Below is a small trained network, with its code and all its weights. Each question gives an input and a target symbol and asks what happens when units are switched off, that is, made to give their printed mean instead of their output.

import numpy as np


def w(rows, s, z=0):
    codes = np.array(rows[::2]) - 128.0
    scale = np.full(codes.shape[1], s)
    scale[-1] = z or s
    return codes * scale


def f(y):
    return y / 2 * (1 + np.tanh(0.7978845608 * (y + 0.044715 * y**3)))


def softmax(a):
    e = np.exp(a - a.max(-1, keepdims=True))
    return e / e.sum(-1, keepdims=True)


def log_softmax(a):
    a = a - a.max(-1, keepdims=True)
    return a - np.log(np.exp(a).sum(-1, keepdims=True))


def net(x, mask):
    ids = ['ΛΣαβζητψ'.index(c) for c in x.split()]
    T = len(ids)
    res = E[ids] + P[:T]
    u = 0
    for l in range(3):
        q, k, v = (res @ M[l].T for M in (Q, K, V))
        z = softmax(np.where(np.tri(T) > 0, q @ k.T / 2**0.5, -1e9)) @ v
        res = res + np.where(mask[u], z, O[l][:, -1]) @ O[l][:, :-1]
        u += 1
        y = f(res @ A[l][:, :-1].T + A[l][:, -1])
        res = res + np.where(mask[u : u + 4], y, B[l][:, -1]) @ B[l][:, :-1]
        u += 4
    return log_softmax(res[-1] @ U[:, :-1].T + U[:, -1])


Q, K, V, O, A, B = {}, {}, {}, {}, {}, {}
E = w([
[125,60,111],'Λ',
[170,160,248],'Σ',
[212,147,108],'α',
[83,73,167],'β',
[192,155,116],'ζ',
[70,89,159],'η',
[120,59,130],'τ',
[143,82,68],'ψ',
],0.018)
P = w([
[21,1,115],'0',
[163,117,121],'1',
[129,125,108],'2',
[123,135,132],'3',
[96,158,143],'4',
[168,128,163],'5',
[182,146,172],'6',
[171,156,188],'7',
],0.0058)
Q[0] = w([
[254,131,158],'0.h1',
[132,96,125],'0.h1',
],0.0079)
K[0] = w([
[162,254,141],'0.h1',
[175,49,161],'0.h1',
],0.0067)
V[0] = w([
[67,78,9],'0.h1',
[104,76,132],'0.h1',
],0.012)
O[0] = w([
[246,97,114,1],'0.h1',
[166,98,195,128],'0.h1',
],0.011,0.0092)
A[0] = w([
[74,147,57,243],'0.n1',
[101,40,50,7],'0.n2',
[68,3,152,121],'0.n3',
[134,77,195,226],'0.n4',
],0.0074,0.0016)
B[0] = w([
[185,38,195,210],'0.n1',
[161,136,111,155],'0.n2',
[255,141,197,252],'0.n3',
[86,143,172,237],'0.n4',
],0.009,0.0036)
Q[1] = w([
[158,128,101],'1.h1',
[249,175,123],'1.h1',
],0.016)
K[1] = w([
[119,139,147],'1.h1',
[9,178,128],'1.h1',
],0.015)
V[1] = w([
[242,3,77],'1.h1',
[84,93,226],'1.h1',
],0.0053)
O[1] = w([
[212,105,101,254],'1.h1',
[152,254,199,179],'1.h1',
],0.0065,0.0086)
A[1] = w([
[115,45,215,75],'1.n1',
[74,52,22,159],'1.n2',
[152,2,167,1],'1.n3',
[37,111,239,97],'1.n4',
],0.0094,0.0066)
B[1] = w([
[141,254,77,175],'1.n1',
[170,105,149,137],'1.n2',
[170,160,117,163],'1.n3',
[150,94,95,251],'1.n4',
],0.015,0.014)
Q[2] = w([
[138,156,254],'2.h1',
[221,68,23],'2.h1',
],0.0077)
K[2] = w([
[160,230,56],'2.h1',
[1,153,194],'2.h1',
],0.0074)
V[2] = w([
[48,155,101],'2.h1',
[55,254,214],'2.h1',
],0.0065)
O[2] = w([
[101,31,254,4],'2.h1',
[212,170,213,94],'2.h1',
],0.0081,0.011)
A[2] = w([
[62,193,31,2],'2.n1',
[47,2,136,235],'2.n2',
[145,168,128,141],'2.n3',
[150,166,159,108],'2.n4',
],0.0092,0.0087)
B[2] = w([
[187,90,254,248],'2.n1',
[47,104,143,156],'2.n2',
[14,105,109,211],'2.n3',
[25,115,138,181],'2.n4',
],0.0079,0.011)
U = w([
[229,142,163,140],'Λ',
[102,146,255,169],'Σ',
[82,87,98,254],'α',
[99,214,118,2],'β',
[71,111,99,188],'ζ',
[112,202,115,24],'η',
[186,172,143,63],'τ',
[245,51,184,135],'ψ',
],0.0092,0.0081)

Each question gives the input, a string of symbols that net reads in full, and the target symbol t.
The units are the heads (2 rows each of Q, K, V and O) and the neurons (one row each of A and B). Each row of codes is followed by its name. A weight is (code - 128) times the scale printed after its matrix; where a second scale follows, it is the last column's (O, A, B and U).
mask holds one flag per unit, layer by layer, with each layer's heads first. A switched-off unit (its flag False) gives its mean, the last column of its rows in O or B, instead of its output. The means were averaged over made-up inputs and are rounded, as every weight is.
A unit's drop is (log p(t) with every unit on - log p(t) with that unit switched off) / (log p(t) with every unit on - log p(t) with every unit switched off).
The circuit of an input: a set's keep is (log p(t) with only the set's units on - log p(t) with every unit switched off) / (log p(t) with every unit on - log p(t) with every unit switched off). Starting from the 12 units with the biggest drops (on a tie, the unit counted first), units are removed one at a time, each time the one whose removal leaves the highest keep (on an exact tie, the one counted first), for as long as the keep stays at least 0.8.
circuit, biggest first: the units of the circuit, biggest drop first
unit that matters most: the unit with the biggest drop
top k neurons: the k neurons with the biggest drops, biggest first
top k neurons in layer l: the k neurons of layer l with the biggest drops, biggest first
input α Λ β, target β: top 2 neurons in layer 1 => 1.n4, 1.n1
input α Σ ζ α α Σ Σ, target α: top 2 neurons => 1.n4, 0.n3
input Σ Σ ψ, target ψ: circuit, biggest first => 2.h1, 1.n1
input ζ α Σ, target ζ: circuit, biggest first => 0.h1, 2.h1, 1.h1
input ψ α α Σ ζ Λ, target ψ: top 2 neurons in layer 2 => 2.n1, 2.n3
input β ζ ζ α τ Λ Σ, target β: circuit, biggest first => 2.n1, 1.n1
input Λ α Σ β, target Λ: circuit, biggest first => 0.h1, 1.n1
input α τ ψ Σ, target α: circuit, biggest first => 0.h1, 2.h1
input α α Λ Σ Σ Λ ψ, target ψ: circuit, biggest first => 2.h1, 0.h1
input ψ α Λ Σ, target ψ: top 3 neurons => 2.n1, 1.n4, 1.n3
input β η Σ ζ ζ ζ α α, target β: top 4 neurons => 1.n4, 0.n3, 2.n1, 1.n1
input Σ Λ Σ Σ ψ τ, target Σ: circuit, biggest first => 2.h1, 1.h1
input Λ Σ ζ Σ Σ ψ, target Λ: top neuron => 1.n4
input Λ β Σ τ, target Λ: circuit, biggest first => 0.h1, 1.n1
input Σ β ψ α β ψ, target Σ: unit that matters most => 1.h1
input Λ ψ α, target α: circuit, biggest first => 2.h1, 1.h1, 0.h1
input ζ α Σ ζ α ζ, target ζ: circuit, biggest first => 2.n1, 1.n1, 1.h1
input Σ α α, target Σ: circuit, biggest first => 1.h1, 2.h1
input Λ Σ ζ ψ, target Λ: top 2 neurons => 2.n1, 2.n4
input ψ ψ α η ζ Λ, target Λ: circuit, biggest first => 0.h1
input ζ α β ζ, target α: circuit, biggest first => 1.n1, 0.n3
input ζ Σ Σ α Σ, target ζ: circuit, biggest first => 1.n4, 0.h1
input β Σ α η τ, target β: top 4 neurons => 0.n3, 1.n1, 2.n1, 0.n4
input ψ Σ ζ Σ ζ Σ, target ψ: top 2 neurons => 2.n1, 1.n3
input η η Σ β, target η: top 2 neurons => 1.n1, 1.n4
input β α α Σ Λ η, target β: top 2 neurons in layer 1 => 1.n1, 1.n3
input ψ Σ ζ Λ Λ, target ψ: circuit, biggest first => 0.h1
input Σ β ψ η, target Σ: top 3 neurons => 0.n3, 2.n4, 1.n1
input β β ζ η, target η: top 3 neurons => 1.n1, 2.n1, 0.n3
input τ Λ β, target β: top 3 neurons => 2.n3, 1.n1, 2.n4
